Below is a small trained network, with its code and all its weights. Each question gives an input and a class and asks what happens when units are switched off, that is, made to give their printed mean instead of their output.

import numpy as np


def w(rows, s, z=0):
    codes = np.array(rows[::2]) - 128.0
    scale = np.full(codes.shape[1], s)
    scale[-1] = z or s
    return codes * scale


def norm(h):
    return h / np.sqrt((h * h).mean(-1, keepdims=True) + 1e-5)


def f(y):
    return np.maximum(y, 0)


def log_softmax(a):
    a = a - a.max(-1, keepdims=True)
    return a - np.log(np.exp(a).sum(-1, keepdims=True))


def net(x, mask):
    res = np.array(x, float).reshape(1, 5) / 4 @ E
    u = 0
    for l in range(3):
        y = f(norm(res) @ A[l][:, :-1].T + A[l][:, -1])
        res = res + np.where(mask[u : u + 10], y, B[l][:, -1]) @ B[l][:, :-1]
        u += 10
    return log_softmax(norm(res)[-1] @ U[:, :-1].T + U[:, -1])


A, B = {}, {}
E = w([
[130,36,96,105,124,133,47,143,76,74],'x0',
[88,62,85,94,107,70,180,123,183,160],'x1',
[134,113,150,179,177,44,133,229,123,125],'x2',
[131,82,95,206,171,166,1,131,177,202],'x3',
[146,216,83,187,91,104,188,86,179,191],'x4',
],0.0087)
A[0] = w([
[131,142,115,37,44,163,154,81,104,175,83],'0.n0',
[65,175,91,139,150,156,135,120,181,203,116],'0.n1',
[82,231,79,177,195,114,159,2,123,128,170],'0.n2',
[98,28,128,176,168,115,62,181,117,165,156],'0.n3',
[118,100,133,172,160,197,90,123,224,158,146],'0.n4',
[129,58,113,162,73,87,124,57,128,151,159],'0.n5',
[120,149,161,90,126,119,153,150,100,88,6],'0.n6',
[150,101,108,102,49,99,202,140,110,158,165],'0.n7',
[120,161,111,106,131,91,81,211,80,92,229],'0.n8',
[136,185,114,185,228,152,123,156,134,151,145],'0.n9',
],0.0078,0.0017)
B[0] = w([
[86,112,213,97,57,133,87,83,91,92,207],'0.n0',
[133,207,82,169,132,187,170,75,182,161,203],'0.n1',
[96,95,80,171,151,127,185,96,120,164,226],'0.n2',
[125,121,109,51,128,140,76,191,36,194,255],'0.n3',
[114,128,194,115,178,135,87,131,170,107,223],'0.n4',
[203,194,200,134,207,166,83,141,90,84,185],'0.n5',
[75,165,234,194,229,158,74,101,111,63,166],'0.n6',
[167,196,115,104,112,172,140,172,135,73,193],'0.n7',
[191,172,169,146,84,71,208,156,127,193,200],'0.n8',
[120,140,131,116,117,2,160,104,212,152,204],'0.n9',
],0.0084,0.0074)
A[1] = w([
[146,157,187,190,168,116,99,116,197,151,203],'1.n0',
[77,39,26,94,193,130,83,184,71,88,108],'1.n1',
[72,99,129,70,168,160,88,143,73,122,162],'1.n2',
[162,131,192,90,159,132,178,85,14,205,25],'1.n3',
[67,177,127,159,91,116,235,93,169,134,215],'1.n4',
[123,110,36,113,146,175,46,208,20,130,7],'1.n5',
[123,92,155,148,34,225,157,24,159,183,7],'1.n6',
[162,80,142,196,206,194,137,100,254,127,158],'1.n7',
[81,214,115,160,153,125,101,156,111,159,117],'1.n8',
[155,219,33,73,40,168,115,13,95,61,93],'1.n9',
],0.0078,0.002)
B[1] = w([
[100,146,140,136,143,127,84,8,108,76,225],'1.n0',
[140,176,98,80,211,150,149,129,135,164,195],'1.n1',
[173,161,72,130,137,101,110,139,44,131,215],'1.n2',
[158,77,101,146,125,145,163,106,143,130,199],'1.n3',
[167,136,58,123,148,110,126,134,143,99,255],'1.n4',
[129,140,142,121,177,86,113,160,192,186,219],'1.n5',
[102,103,178,108,105,107,143,185,200,180,212],'1.n6',
[156,156,100,142,176,75,117,147,102,72,203],'1.n7',
[96,136,128,125,87,142,190,129,166,113,196],'1.n8',
[72,52,151,172,95,103,139,108,99,132,235],'1.n9',
],0.011,0.0073)
A[2] = w([
[93,132,170,136,62,116,166,85,183,177,10],'2.n0',
[148,146,246,189,147,130,145,99,49,163,192],'2.n1',
[202,111,147,67,174,114,91,177,161,123,139],'2.n2',
[101,133,65,194,73,107,161,76,112,129,126],'2.n3',
[139,105,61,114,175,134,139,151,156,157,188],'2.n4',
[133,93,114,168,130,170,64,111,188,142,39],'2.n5',
[141,128,178,68,146,57,138,157,119,118,154],'2.n6',
[110,163,168,141,132,88,29,105,200,152,230],'2.n7',
[101,129,135,76,101,91,131,164,145,42,120],'2.n8',
[120,122,213,112,144,103,125,61,128,133,236],'2.n9',
],0.011,0.0014)
B[2] = w([
[106,83,153,118,105,75,125,241,113,149,203],'2.n0',
[49,115,225,133,142,146,93,40,151,101,216],'2.n1',
[159,128,97,93,91,50,149,96,73,225,235],'2.n2',
[170,194,202,72,151,128,6,98,69,158,220],'2.n3',
[109,135,131,84,142,122,65,16,100,154,201],'2.n4',
[156,96,174,150,150,204,175,125,96,91,166],'2.n5',
[145,133,73,154,58,227,181,142,108,129,220],'2.n6',
[170,63,179,96,93,189,217,169,9,2,254],'2.n7',
[238,112,154,241,102,253,155,112,148,85,172],'2.n8',
[134,71,100,81,170,138,106,208,93,82,221],'2.n9',
],0.0076,0.0086)
U = w([
[170,151,71,60,177,114,87,164,64,201,175],'0',
[177,168,38,152,100,182,163,179,172,70,68],'1',
[113,124,105,164,148,154,78,183,189,140,1],'2',
[33,81,148,126,94,118,71,123,141,157,42],'3',
[122,250,92,147,208,75,130,58,188,84,124],'4',
[133,115,189,118,130,164,133,104,68,20,220],'5',
[106,158,145,127,66,76,177,146,172,180,178],'6',
],0.013,0.004)

Each question gives the input, the list of numbers given to net, and the class t.
The units are the neurons (one row each of A and B). Each row of codes is followed by its name. A weight is (code - 128) times the scale printed after its matrix; where a second scale follows, it is the last column's (A, B and U).
mask holds one flag per neuron, layer by layer. A switched-off neuron (its flag False) gives its mean, the last column of its row in B, instead of its output. The means were averaged over made-up inputs and are rounded, as every weight is.
A unit's drop is (log p(t) with every unit on - log p(t) with that unit switched off) / (log p(t) with every unit on - log p(t) with every unit switched off).
unit that matters most: the unit with the biggest drop
top k neurons: the k neurons with the biggest drops, biggest first
top k neurons in layer l: the k neurons of layer l with the biggest drops, biggest first
drop of u: that unit's drop, to one decimal
input [8,-2,-8,-5,4], class 3: unit that matters most : 1.n9
input [-2,0,5,1,-1], class 6: top 2 neurons : [0.n3, 0.n8]
input [8,-4,-1,-3,-1], class 0: top 2 neurons in layer 0 : [0.n1, 0.n0]
input [-2,3,-5,-1,2], class 6: top 3 neurons in layer 1 : [1.n6, 1.n0, 1.n4]
input [-8,3,7,5,-5], class 5: top 2 neurons : [2.n7, 1.n0]
input [8,0,1,1,8], class 5: top 4 neurons : [0.n5, 2.n7, 1.n4, 1.n2]
input [-7,-6,8,4,-3], class 5: top 2 neurons : [1.n0, 2.n7]
input [6,7,-7,2,3], class 5: top 3 neurons in layer 0 : [0.n5, 0.n8, 0.n2]
input [-5,1,6,1,0], class 4: top 2 neurons : [1.n4, 0.n0]
input [8,-5,5,-6,-5], class 0: top 2 neurons in layer 2 : [2.n2, 2.n7]
input [-1,3,-1,6,4], class 4: top 2 neurons : [1.n7, 0.n1]
input [3,-6,-7,-4,1], class 3: top 2 neurons in layer 1 : [1.n9, 1.n6]
input [-4,2,5,2,0], class 4: top 2 neurons : [0.n1, 0.n0]
input [-1,-6,-6,-2,1], class 3: top 2 neurons : [1.n6, 2.n7]
input [-8,0,3,5,-5], class 5: top 2 neurons : [2.n7, 1.n0]
input [8,-4,-1,3,8], class 5: top neuron in layer 2 : [2.n7]
input [1,-2,1,2,-2], class 0: drop of 0.n3 : 4.9
input [3,-5,4,5,4], class 5: drop of 2.n7 : 0.3
input [-6,0,3,5,-3], class 5: drop of 2.n7 : 0.6
input [-7,7,-1,1,1], class 4: drop of 1.n4 : 0.2
input [-6,3,8,-6,7], class 4: unit that matters most : 1.n4
